Below is a small trained network, with its code and all its weights. Each question gives an input and a target symbol and asks what happens when units are switched off, that is, made to give their printed mean instead of their output.

import numpy as np


def w(rows, s, z=0):
    codes = np.array(rows[::2]) - 128.0
    scale = np.full(codes.shape[1], s)
    scale[-1] = z or s
    return codes * scale


def norm(h):
    return h / np.sqrt((h * h).mean(-1, keepdims=True) + 1e-5)


def f(y):
    return np.maximum(y, 0)


def softmax(a):
    e = np.exp(a - a.max(-1, keepdims=True))
    return e / e.sum(-1, keepdims=True)


def log_softmax(a):
    a = a - a.max(-1, keepdims=True)
    return a - np.log(np.exp(a).sum(-1, keepdims=True))


def net(x, mask):
    ids = ['ΔΠελτω'.index(c) for c in x.split()]
    T = len(ids)
    res = E[ids] + P[:T]
    r = norm(res)
    for j in range(2):
        rows = slice(2 * j, 2 * j + 2)
        q, k, v = (r @ M[0][rows].T for M in (Q, K, V))
        z = softmax(np.where(np.tri(T) > 0, q @ k.T / 2**0.5, -1e9)) @ v
        o = O[0][rows]
        res = res + np.where(mask[j], z, o[:, -1]) @ o[:, :-1]
    y = f(norm(res) @ A[0][:, :-1].T + A[0][:, -1])
    res = res + np.where(mask[2:6], y, B[0][:, -1]) @ B[0][:, :-1]
    return log_softmax(norm(res)[-1] @ U[:, :-1].T + U[:, -1])


Q, K, V, O, A, B = {}, {}, {}, {}, {}, {}
E = w([
[47,222,219,137,144,161],'Δ',
[69,104,162,123,205,83],'Π',
[212,96,204,155,161,49],'ε',
[168,45,245,156,248,226],'λ',
[154,158,199,121,227,162],'τ',
[249,235,106,66,113,167],'ω',
],0.012)
P = w([
[66,2,124,125,53,54],'0',
[151,59,149,132,55,107],'1',
[149,93,129,111,82,100],'2',
[131,118,120,103,99,113],'3',
[127,134,112,109,103,123],'4',
[118,144,100,126,85,144],'5',
[105,151,90,138,71,159],'6',
],0.0087)
Q[0] = w([
[178,106,190,163,194,183],'H1',
[164,146,173,203,153,245],'H1',
[164,160,78,110,70,44],'H2',
[87,2,96,149,175,156],'H2',
],0.0077)
K[0] = w([
[221,140,128,124,108,137],'H1',
[145,157,91,123,77,148],'H1',
[97,175,147,84,118,123],'H2',
[117,111,248,208,206,94],'H2',
],0.012)
V[0] = w([
[113,100,245,49,166,135],'H1',
[187,80,240,176,227,57],'H1',
[66,103,255,131,120,113],'H2',
[154,46,72,127,194,106],'H2',
],0.0068)
O[0] = w([
[131,41,119,141,88,1,253],'H1',
[103,150,60,103,38,166,237],'H1',
[165,113,86,127,121,200,118],'H2',
[166,94,159,188,85,175,99],'H2',
],0.0089,0.0039)
A[0] = w([
[130,41,56,150,63,147,153],'N1',
[95,230,61,30,83,88,61],'N2',
[90,191,128,71,247,168,87],'N3',
[142,50,41,124,99,222,253],'N4',
],0.011,0.0043)
B[0] = w([
[152,147,100,174,152,134,237],'N1',
[132,129,148,141,147,139,254],'N2',
[112,125,27,127,69,166,176],'N3',
[132,118,110,6,86,99,236],'N4',
],0.019,0.0088)
U = w([
[190,86,96,250,159,75,102],'Δ',
[182,222,138,65,140,123,178],'Π',
[148,69,206,74,122,206,55],'ε',
[214,164,51,196,119,228,2],'λ',
[106,79,81,81,69,71,167],'τ',
[38,137,181,91,109,123,143],'ω',
],0.012,0.007)

Each question gives the input, a string of symbols that net reads in full, and the target symbol t.
The units are the heads (2 rows each of Q, K, V and O) and the neurons (one row each of A and B). Each row of codes is followed by its name. A weight is (code - 128) times the scale printed after its matrix; where a second scale follows, it is the last column's (O, A, B and U).
mask holds one flag per unit, heads first, then neurons. A switched-off unit (its flag False) gives its mean, the last column of its rows in O or B, instead of its output. The means were averaged over made-up inputs and are rounded, as every weight is.
A unit's drop is (log p(t) with every unit on - log p(t) with that unit switched off) / (log p(t) with every unit on - log p(t) with every unit switched off).
The circuit of an input: a set's keep is (log p(t) with only the set's units on - log p(t) with every unit switched off) / (log p(t) with every unit on - log p(t) with every unit switched off). Starting from all 6 units, units are removed one at a time, each time the one whose removal leaves the highest keep (on an exact tie, the one counted first), for as long as the keep stays at least 0.8.
circuit, biggest first: the units of the circuit, biggest drop first
most important unit: the unit with the biggest drop
top k neurons: the k neurons with the biggest drops, biggest first
heads that matter: for each layer, one digit per head in row order, 1 if its drop is at least 0.15 and else 0, layers parted by /
drop of u: that unit's drop, to one decimal
input Δ ω ω ω τ, target λ: heads that matter	10
input ε ω λ ε Δ, target ω: heads that matter	00
input τ ω Δ, target ω: circuit, biggest first	N4, N1
input Δ ω ω ω ω, target λ: most important unit	H1
input τ Δ Δ, target Π: heads that matter	11
input ε ω Π ε, target Δ: heads that matter	00
input Δ λ τ Δ Δ Δ, target λ: heads that matter	01
input Δ Δ λ, target τ: heads that matter	10
input ω Δ τ ω ω ω, target λ: top 3 neurons	N4, N3, N2
input ε Π ε λ τ, target τ: drop of N4	2.2
input Δ ε λ Δ Δ Δ Δ, target λ: drop of H1	0.2
input τ Π Δ λ, target τ: drop of N4	1.5
